Below are the code and all the weights of a small trained network. Each question names an input and a class and asks about switching units off, where a switched-off unit gives its printed mean instead of its output.

import numpy as np


def w(rows, s, z=0):
    codes = np.array(rows[::2]) - 128.0
    scale = np.full(codes.shape[1], s)
    scale[-1] = z or s
    return codes * scale


def norm(h):
    return h / np.sqrt((h * h).mean(-1, keepdims=True) + 1e-5)


def f(y):
    return y / 2 * (1 + np.tanh(0.7978845608 * (y + 0.044715 * y**3)))


def log_softmax(a):
    a = a - a.max(-1, keepdims=True)
    return a - np.log(np.exp(a).sum(-1, keepdims=True))


def net(x, mask):
    res = np.array(x, float).reshape(1, 5) / 4 @ E
    u = 0
    for l in range(2):
        y = f(norm(res) @ A[l][:, :-1].T + A[l][:, -1])
        res = res + np.where(mask[u : u + 4], y, B[l][:, -1]) @ B[l][:, :-1]
        u += 4
    return log_softmax(norm(res)[-1] @ U[:, :-1].T + U[:, -1])


A, B = {}, {}
E = w([
[40,234,192,25],'x0',
[231,53,130,28],'x1',
[99,174,1,61],'x2',
[223,116,191,223],'x3',
[214,254,99,150],'x4',
],0.0052)
A[0] = w([
[166,173,35,158,96],'L0N0',
[56,205,227,140,4],'L0N1',
[255,142,100,61,122],'L0N2',
[51,210,169,121,139],'L0N3',
],0.012,0.003)
B[0] = w([
[51,91,138,177,201],'L0N0',
[74,205,95,96,224],'L0N1',
[144,252,102,105,235],'L0N2',
[175,181,88,96,254],'L0N3',
],0.015,0.005)
A[1] = w([
[67,122,189,181,204],'L1N0',
[148,235,92,129,250],'L1N1',
[217,107,213,220,243],'L1N2',
[151,185,191,5,81],'L1N3',
],0.011,0.0022)
B[1] = w([
[224,80,6,96,149],'L1N0',
[151,133,79,91,252],'L1N1',
[171,114,164,200,176],'L1N2',
[140,47,98,226,189],'L1N3',
],0.012,0.011)
U = w([
[119,250,29,104,196],'0',
[78,161,233,110,3],'1',
[202,78,169,244,165],'2',
[31,22,89,109,117],'3',
],0.012,0.0076)

Each question gives the input, the list of numbers given to net, and the class t.
The units are the neurons (one row each of A and B). Each row of codes is followed by its name. A weight is (code - 128) times the scale printed after its matrix; where a second scale follows, it is the last column's (A, B and U).
mask holds one flag per neuron, layer by layer. A switched-off neuron (its flag False) gives its mean, the last column of its row in B, instead of its output. The means were averaged over made-up inputs and are rounded, as every weight is.
A unit's drop is (log p(t) with every unit on - log p(t) with that unit switched off) / (log p(t) with every unit on - log p(t) with every unit switched off).
The circuit of an input: a set's keep is (log p(t) with only the set's units on - log p(t) with every unit switched off) / (log p(t) with every unit on - log p(t) with every unit switched off). Starting from all 8 units, units are removed one at a time, each time the one whose removal leaves the highest keep (on an exact tie, the one counted first), for as long as the keep stays at least 0.8.
units of the circuit, in order: the units of the circuit, biggest drop first
unit that matters most: the unit with the biggest drop
top k neurons: the k neurons with the biggest drops, biggest first
k most important neurons of layer l: the k neurons of layer l with the biggest drops, biggest first
drop when u is switched off: that unit's drop, to one decimal
input [-8,2,6,2,-7], class 3: 2 most important neurons of layer 1 : L1N2, L1N3
input [-3,8,-2,-3,-6], class 2: top neuron : L0N0
input [1,1,5,-7,-2], class 3: units of the circuit, in order : L0N2, L0N1
input [6,-1,-8,7,-6], class 0: top 3 neurons : L0N1, L1N0, L1N2
input [-6,-1,-5,-8,-3], class 2: top 4 neurons : L0N1, L0N2, L0N3, L1N1
input [-3,6,2,-3,-6], class 3: units of the circuit, in order : L0N3, L1N1
input [-8,2,3,-4,-6], class 3: 2 most important neurons of layer 1 : L1N2, L1N3
input [-5,-6,8,0,-2], class 2: 2 most important neurons of layer 0 : L0N1, L0N2
input [-1,7,0,-8,-4], class 3: units of the circuit, in order : L0N3, L1N1
input [-5,3,4,-3,-5], class 3: 2 most important neurons of layer 1 : L1N1, L1N0
input [7,6,-7,-2,-4], class 3: top 2 neurons : L1N2, L0N1
input [-4,-8,6,6,-3], class 2: top 3 neurons : L0N1, L0N2, L1N1
input [7,0,-6,7,-7], class 0: top 2 neurons : L0N1, L1N2
input [5,6,-2,2,-2], class 2: unit that matters most : L1N3
input [-2,8,-6,-4,-2], class 2: 2 most important neurons of layer 0 : L0N1, L0N3
input [2,2,-2,-2,-5], class 3: 2 most important neurons of layer 0 : L0N2, L0N3
input [-5,-3,6,5,-3], class 2: 2 most important neurons of layer 0 : L0N1, L0N2
input [-8,-7,-3,-4,-5], class 2: 2 most important neurons of layer 0 : L0N1, L0N0
input [-3,2,1,-7,-3], class 3: 2 most important neurons of layer 0 : L0N2, L0N3
input [5,6,2,-7,-5], class 3: top neuron : L1N3
input [-7,-6,0,-2,-1], class 2: drop when L0N2 is switched off : 0.2
input [-1,5,-2,-8,-3], class 3: drop when L0N2 is switched off : 0.1
